Below are the code and all the weights of a small trained network. Each question names an input and a target symbol and asks about switching units off, where a switched-off unit gives its printed mean instead of its output.

import numpy as np


def w(rows, s, z=0):
    codes = np.array(rows[::2]) - 128.0
    scale = np.full(codes.shape[1], s)
    scale[-1] = z or s
    return codes * scale


def norm(h):
    return h / np.sqrt((h * h).mean(-1, keepdims=True) + 1e-5)


def f(y):
    return y / 2 * (1 + np.tanh(0.7978845608 * (y + 0.044715 * y**3)))


def softmax(a):
    e = np.exp(a - a.max(-1, keepdims=True))
    return e / e.sum(-1, keepdims=True)


def log_softmax(a):
    a = a - a.max(-1, keepdims=True)
    return a - np.log(np.exp(a).sum(-1, keepdims=True))


def net(x, mask):
    ids = ['ΓΔΛΠΣΨαβμξφ'.index(c) for c in x.split()]
    T = len(ids)
    res = E[ids] + P[:T]
    u = 0
    for l in range(3):
        r = norm(res)
        for j in range(3):
            rows = slice(3 * j, 3 * j + 3)
            q, k, v = (r @ M[l][rows].T for M in (Q, K, V))
            z = softmax(np.where(np.tri(T) > 0, q @ k.T / 3**0.5, -1e9)) @ v
            o = O[l][rows]
            res = res + np.where(mask[u + j], z, o[:, -1]) @ o[:, :-1]
        u += 3
        y = f(norm(res) @ A[l][:, :-1].T + A[l][:, -1])
        res = res + np.where(mask[u : u + 4], y, B[l][:, -1]) @ B[l][:, :-1]
        u += 4
    return log_softmax(norm(res)[-1] @ U[:, :-1].T + U[:, -1])


Q, K, V, O, A, B = {}, {}, {}, {}, {}, {}
E = w([
[166,114,142,181],'Γ',
[167,176,83,135],'Δ',
[219,137,118,123],'Λ',
[123,204,55,155],'Π',
[110,111,200,198],'Σ',
[83,201,54,204],'Ψ',
[22,171,201,122],'α',
[177,139,104,250],'β',
[240,62,153,99],'μ',
[157,71,134,97],'ξ',
[84,158,135,192],'φ',
],0.016)
P = w([
[101,149,179,126],'0',
[155,116,84,110],'1',
[145,200,163,204],'2',
[89,120,147,115],'3',
[154,92,55,91],'4',
[175,205,197,252],'5',
[83,109,142,101],'6',
],0.014)
Q[0] = w([
[218,152,90,136],'0.h0',
[88,167,87,71],'0.h0',
[118,194,166,20],'0.h0',
[154,154,130,98],'0.h1',
[106,123,192,99],'0.h1',
[52,102,97,110],'0.h1',
[242,107,129,116],'0.h2',
[170,144,102,253],'0.h2',
[127,196,77,62],'0.h2',
],0.031)
K[0] = w([
[192,97,65,82],'0.h0',
[89,192,104,69],'0.h0',
[156,208,191,51],'0.h0',
[174,144,121,122],'0.h1',
[124,135,206,111],'0.h1',
[48,175,116,81],'0.h1',
[253,106,100,106],'0.h2',
[162,130,67,230],'0.h2',
[115,199,56,62],'0.h2',
],0.029)
V[0] = w([
[175,57,125,128],'0.h0',
[76,218,142,130],'0.h0',
[117,147,134,131],'0.h0',
[136,137,116,111],'0.h1',
[134,140,160,174],'0.h1',
[184,199,152,134],'0.h1',
[221,132,121,74],'0.h2',
[119,152,145,2],'0.h2',
[76,125,136,148],'0.h2',
],0.0079)
O[0] = w([
[100,165,171,34,143],'0.h0',
[164,92,80,233,113],'0.h0',
[138,125,112,150,126],'0.h0',
[136,136,126,100,126],'0.h1',
[124,132,119,191,174],'0.h1',
[158,211,84,133,212],'0.h1',
[102,253,74,45,136],'0.h2',
[28,134,78,110,4],'0.h2',
[128,64,150,170,112],'0.h2',
],0.0063,0.0034)
A[0] = w([
[167,164,239,157,4],'0.n0',
[120,196,213,182,131],'0.n1',
[224,187,161,125,246],'0.n2',
[195,2,95,114,90],'0.n3',
],0.015,0.0035)
B[0] = w([
[150,190,97,134,190],'0.n0',
[187,108,179,121,212],'0.n1',
[113,98,167,196,252],'0.n2',
[253,62,35,114,147],'0.n3',
],0.019,0.011)
Q[1] = w([
[159,146,31,73],'1.h0',
[172,63,198,132],'1.h0',
[154,39,157,78],'1.h0',
[211,90,108,142],'1.h1',
[65,62,133,170],'1.h1',
[104,209,97,191],'1.h1',
[61,5,149,120],'1.h2',
[178,165,184,61],'1.h2',
[19,110,138,128],'1.h2',
],0.028)
K[1] = w([
[90,69,8,75],'1.h0',
[227,139,184,159],'1.h0',
[207,37,168,72],'1.h0',
[217,42,61,91],'1.h1',
[51,64,178,168],'1.h1',
[63,176,37,126],'1.h1',
[99,6,220,177],'1.h2',
[187,187,153,46],'1.h2',
[36,134,139,111],'1.h2',
],0.021)
V[1] = w([
[132,7,140,94],'1.h0',
[87,130,148,224],'1.h0',
[165,141,232,139],'1.h0',
[178,144,174,96],'1.h1',
[173,222,55,84],'1.h1',
[152,177,214,155],'1.h1',
[6,181,117,202],'1.h2',
[72,9,73,156],'1.h2',
[106,173,114,58],'1.h2',
],0.016)
O[1] = w([
[78,97,44,135,68],'1.h0',
[130,181,153,188,211],'1.h0',
[127,58,165,197,255],'1.h0',
[129,116,140,81,134],'1.h1',
[128,130,5,74,111],'1.h1',
[157,194,182,103,159],'1.h1',
[154,178,117,224,105],'1.h2',
[87,71,52,190,101],'1.h2',
[112,223,95,101,74],'1.h2',
],0.016,0.012)
A[1] = w([
[98,116,126,39,54],'1.n0',
[190,142,175,51,200],'1.n1',
[204,160,121,9,170],'1.n2',
[250,52,104,90,4],'1.n3',
],0.021,0.0028)
B[1] = w([
[217,55,137,158,171],'1.n0',
[178,41,70,80,255],'1.n1',
[131,193,242,212,226],'1.n2',
[255,223,249,118,204],'1.n3',
],0.019,0.0077)
Q[2] = w([
[127,102,133,174],'2.h0',
[116,94,99,123],'2.h0',
[126,86,136,111],'2.h0',
[48,163,176,154],'2.h1',
[86,111,147,195],'2.h1',
[182,252,100,132],'2.h1',
[140,82,158,140],'2.h2',
[138,153,224,76],'2.h2',
[60,106,208,75],'2.h2',
],0.028)
K[2] = w([
[105,69,105,101],'2.h0',
[183,120,115,124],'2.h0',
[164,105,145,160],'2.h0',
[33,176,116,153],'2.h1',
[55,80,182,217],'2.h1',
[220,255,109,148],'2.h1',
[204,93,104,146],'2.h2',
[172,210,136,71],'2.h2',
[164,241,16,79],'2.h2',
],0.023)
V[2] = w([
[75,31,126,101],'2.h0',
[197,77,136,160],'2.h0',
[137,137,212,159],'2.h0',
[249,98,162,164],'2.h1',
[160,84,98,171],'2.h1',
[80,119,186,220],'2.h1',
[155,164,91,116],'2.h2',
[76,87,194,133],'2.h2',
[131,163,117,98],'2.h2',
],0.015)
O[2] = w([
[168,140,209,174,91],'2.h0',
[135,192,129,97,199],'2.h0',
[198,158,71,83,217],'2.h0',
[90,104,14,115,250],'2.h1',
[119,180,104,113,154],'2.h1',
[254,70,107,46,188],'2.h1',
[152,118,179,116,103],'2.h2',
[95,142,50,159,160],'2.h2',
[150,128,160,146,102],'2.h2',
],0.012,0.018)
A[2] = w([
[167,142,210,58,213],'2.n0',
[106,239,116,128,4],'2.n1',
[63,96,100,82,51],'2.n2',
[103,128,106,251,185],'2.n3',
],0.026,0.0038)
B[2] = w([
[5,160,81,108,251],'2.n0',
[209,47,227,247,152],'2.n1',
[29,84,174,54,129],'2.n2',
[19,120,108,49,210],'2.n3',
],0.02,0.017)
U = w([
[189,151,172,92,144],'Γ',
[95,188,97,242,160],'Δ',
[113,249,180,149,99],'Λ',
[80,158,8,159,81],'Π',
[121,49,147,47,98],'Σ',
[51,29,100,175,147],'Ψ',
[52,97,238,192,130],'α',
[190,126,158,175,254],'β',
[8,172,139,102,141],'μ',
[211,127,21,110,22],'ξ',
[170,14,141,160,101],'φ',
],0.017,0.0054)

Each question gives the input, a string of symbols that net reads in full, and the target symbol t.
The units are the heads (3 rows each of Q, K, V and O) and the neurons (one row each of A and B). Each row of codes is followed by its name. A weight is (code - 128) times the scale printed after its matrix; where a second scale follows, it is the last column's (O, A, B and U).
mask holds one flag per unit, layer by layer, with each layer's heads first. A switched-off unit (its flag False) gives its mean, the last column of its rows in O or B, instead of its output. The means were averaged over made-up inputs and are rounded, as every weight is.
A unit's drop is (log p(t) with every unit on - log p(t) with that unit switched off) / (log p(t) with every unit on - log p(t) with every unit switched off).
The circuit of an input: a set's keep is (log p(t) with only the set's units on - log p(t) with every unit switched off) / (log p(t) with every unit on - log p(t) with every unit switched off). Starting from the 12 units with the biggest drops (on a tie, the unit counted first), units are removed one at a time, each time the one whose removal leaves the highest keep (on an exact tie, the one counted first), for as long as the keep stays at least 0.8.
circuit, biggest first: the units of the circuit, biggest drop first
unit that matters most: the unit with the biggest drop
top k neurons: the k neurons with the biggest drops, biggest first
top k neurons in layer l: the k neurons of layer l with the biggest drops, biggest first
which heads matter: for each layer, one digit per head in row order, 1 if its drop is at least 0.15 and else 0, layers parted by /
input μ β μ μ Λ, target Λ: circuit, biggest first -> [0.h2, 1.n2, 1.h2]
input β φ α Γ, target Γ: circuit, biggest first -> [1.h2, 0.n0]
input Ψ Λ Ψ, target Λ: which heads matter -> 111 / 001 / 000
input Γ μ Δ β Δ μ, target Δ: which heads matter -> 001 / 011 / 010
input Δ Ψ α, target Ψ: which heads matter -> 101 / 001 / 000
input Γ ξ ξ, target ξ: unit that matters most -> 0.n0
input Σ Σ Π, target Σ: top 3 neurons in layer 0 -> [0.n0, 0.n3, 0.n1]
input Λ α α, target α: circuit, biggest first -> [0.h2, 1.h1]
input μ φ ξ φ μ Γ ξ, target ξ: top 2 neurons -> [0.n3, 1.n3]
input α Ψ Π, target Ψ: top 3 neurons -> [0.n2, 0.n0, 2.n3]
input α Π β ξ α Ψ, target α: circuit, biggest first -> [0.n0, 1.h0, 1.h2]
input ξ μ Π Π Γ φ, target Γ: which heads matter -> 101 / 111 / 000
input α φ μ Δ, target Δ: circuit, biggest first -> [0.n1, 0.h2, 1.h2]
input μ α φ β Δ Γ α, target α: which heads matter -> 001 / 010 / 000
input β Π Π μ Γ, target α: circuit, biggest first -> [0.n0, 1.h1]
input Σ ξ Π Π α Δ, target α: circuit, biggest first -> [0.h0, 0.n2]
input ξ Π Ψ Ψ Δ, target β: top 3 neurons -> [0.n1, 2.n1, 1.n2]
input μ Σ Σ, target Σ: which heads matter -> 001 / 001 / 000
input ξ Ψ α Λ Δ β β, target β: top 2 neurons -> [0.n1, 2.n3]
input Γ Ψ Π μ Λ Σ, target Λ: unit that matters most -> 0.h2
input Π φ φ β, target β: unit that matters most -> 1.n3
input α ξ Σ, target ξ: which heads matter -> 101 / 000 / 000
input Λ μ μ Δ Σ α, target Σ: top 3 neurons -> [0.n3, 1.n2, 0.n2]
input Ψ Δ Σ Π α Π, target α: top 2 neurons -> [0.n3, 0.n2]
